Below is a small trained network, with its code and all its weights. Each question gives an input and a class and asks what happens when units are switched off, that is, made to give their printed mean instead of their output.

import numpy as np


def w(rows, s, z=0):
    codes = np.array(rows[::2]) - 128.0
    scale = np.full(codes.shape[1], s)
    scale[-1] = z or s
    return codes * scale


def norm(h):
    return h / np.sqrt((h * h).mean(-1, keepdims=True) + 1e-5)


def f(y):
    return y / 2 * (1 + np.tanh(0.7978845608 * (y + 0.044715 * y**3)))


def log_softmax(a):
    a = a - a.max(-1, keepdims=True)
    return a - np.log(np.exp(a).sum(-1, keepdims=True))


def net(x, mask):
    res = np.array(x, float).reshape(1, 4) / 4 @ E
    u = 0
    for l in range(3):
        y = f(norm(res) @ A[l][:, :-1].T + A[l][:, -1])
        res = res + np.where(mask[u : u + 3], y, B[l][:, -1]) @ B[l][:, :-1]
        u += 3
    return log_softmax(norm(res)[-1] @ U[:, :-1].T + U[:, -1])


A, B = {}, {}
E = w([
[2,167,111,117,61,106,166,98,159,174],'x0',
[127,110,141,149,112,120,126,130,126,142],'x1',
[224,115,184,85,149,118,112,99,29,134],'x2',
[76,83,182,124,148,202,133,100,111,129],'x3',
],0.0097)
A[0] = w([
[91,137,118,15,89,63,165,46,30,220,3],'0.n1',
[144,110,90,217,157,182,101,173,187,57,80],'0.n2',
[79,28,142,93,142,253,156,109,99,121,117],'0.n3',
],0.0069,0.0058)
B[0] = w([
[153,168,146,194,102,141,66,168,254,86,206],'0.n1',
[134,221,188,165,63,162,99,179,178,119,216],'0.n2',
[101,136,254,133,84,195,184,59,164,151,254],'0.n3',
],0.013,0.0051)
A[1] = w([
[73,45,31,83,107,87,66,164,238,120,64],'1.n1',
[34,122,177,213,148,254,160,128,140,104,3],'1.n2',
[140,37,160,50,132,201,214,33,70,141,85],'1.n3',
],0.0067,0.0045)
B[1] = w([
[102,159,168,120,122,130,248,69,68,20,179],'1.n1',
[211,167,134,53,140,140,67,135,39,158,253],'1.n2',
[103,80,42,196,173,98,193,179,150,73,213],'1.n3',
],0.011,0.0052)
A[2] = w([
[2,155,104,92,117,183,184,88,95,208,57],'2.n1',
[36,140,172,117,122,211,75,53,200,209,2],'2.n2',
[128,149,161,76,86,200,92,141,87,138,122],'2.n3',
],0.0074,0.0023)
B[2] = w([
[150,71,45,98,197,10,134,209,85,254,218],'2.n1',
[193,115,203,6,127,160,37,121,111,91,254],'2.n2',
[121,127,80,104,58,73,83,57,81,96,210],'2.n3',
],0.012,0.0053)
U = w([
[165,229,39,239,78,105,87,178,208,74,139],'0',
[209,59,57,55,183,72,58,156,70,180,192],'1',
[103,168,240,90,84,248,68,97,129,133,182],'2',
[126,22,169,187,208,224,176,93,110,93,5],'3',
[15,172,44,145,120,66,215,151,138,154,75],'4',
],0.013,0.0024)

Each question gives the input, the list of numbers given to net, and the class t.
The units are the neurons (one row each of A and B). Each row of codes is followed by its name. A weight is (code - 128) times the scale printed after its matrix; where a second scale follows, it is the last column's (A, B and U).
mask holds one flag per neuron, layer by layer. A switched-off neuron (its flag False) gives its mean, the last column of its row in B, instead of its output. The means were averaged over made-up inputs and are rounded, as every weight is.
A unit's drop is (log p(t) with every unit on - log p(t) with that unit switched off) / (log p(t) with every unit on - log p(t) with every unit switched off).
The circuit of an input: a set's keep is (log p(t) with only the set's units on - log p(t) with every unit switched off) / (log p(t) with every unit on - log p(t) with every unit switched off). Starting from all 9 units, units are removed one at a time, each time the one whose removal leaves the highest keep (on an exact tie, the one counted first), for as long as the keep stays at least 0.8.
units of the circuit, in order: the units of the circuit, biggest drop first
k most important neurons: the k neurons with the biggest drops, biggest first
k most important neurons of layer l: the k neurons of layer l with the biggest drops, biggest first
drop of u: that unit's drop, to one decimal
input [-1,-7,3,7], class 3: units of the circuit, in order	[1.n3]
input [1,-1,-1,-7], class 4: 4 most important neurons	[0.n2, 0.n1, 1.n1, 2.n2]
input [-5,5,2,7], class 3: units of the circuit, in order	[1.n3, 2.n2]
input [1,1,5,-7], class 0: units of the circuit, in order	[2.n2, 1.n2]
input [8,3,6,-7], class 0: 2 most important neurons of layer 0	[0.n1, 0.n3]
input [-4,-4,1,4], class 3: units of the circuit, in order	[1.n3, 0.n1]
input [-1,-2,-3,-1], class 0: 3 most important neurons	[0.n3, 0.n2, 2.n2]
input [1,5,-7,1], class 1: units of the circuit, in order	[0.n1, 2.n1]
input [8,-1,5,-4], class 0: 2 most important neurons	[0.n1, 0.n3]
input [4,5,-7,1], class 1: 3 most important neurons	[2.n1, 0.n1, 1.n3]
input [0,8,6,2], class 3: 2 most important neurons	[0.n2, 1.n3]
input [1,-3,-7,-5], class 4: units of the circuit, in order	[1.n1, 0.n1]
input [1,-8,-4,0], class 4: 3 most important neurons	[0.n3, 1.n1, 2.n2]
input [6,-8,-7,2], class 1: 2 most important neurons	[2.n1, 1.n3]
input [-7,6,-3,0], class 0: 2 most important neurons	[0.n3, 2.n2]
input [0,1,0,-1], class 0: units of the circuit, in order	[2.n2]
input [5,-7,7,-2], class 0: 2 most important neurons	[0.n1, 0.n3]
input [-5,7,1,7], class 3: 3 most important neurons	[1.n3, 0.n1, 0.n2]
input [8,4,7,-5], class 0: 2 most important neurons	[0.n1, 0.n3]
input [3,2,8,-6], class 0: units of the circuit, in order	[0.n1]
input [-4,-7,-2,-3], class 0: 2 most important neurons	[0.n3, 2.n2]
input [2,-1,-3,8], class 1: 2 most important neurons of layer 0	[0.n1, 0.n2]
input [-7,5,8,3], class 3: 2 most important neurons of layer 1	[1.n2, 1.n3]
input [-4,0,3,4], class 3: drop of 1.n3	0.8
input [-5,4,5,7], class 3: drop of 1.n3	0.9
input [2,-2,-2,4], class 1: drop of 2.n1	0.3
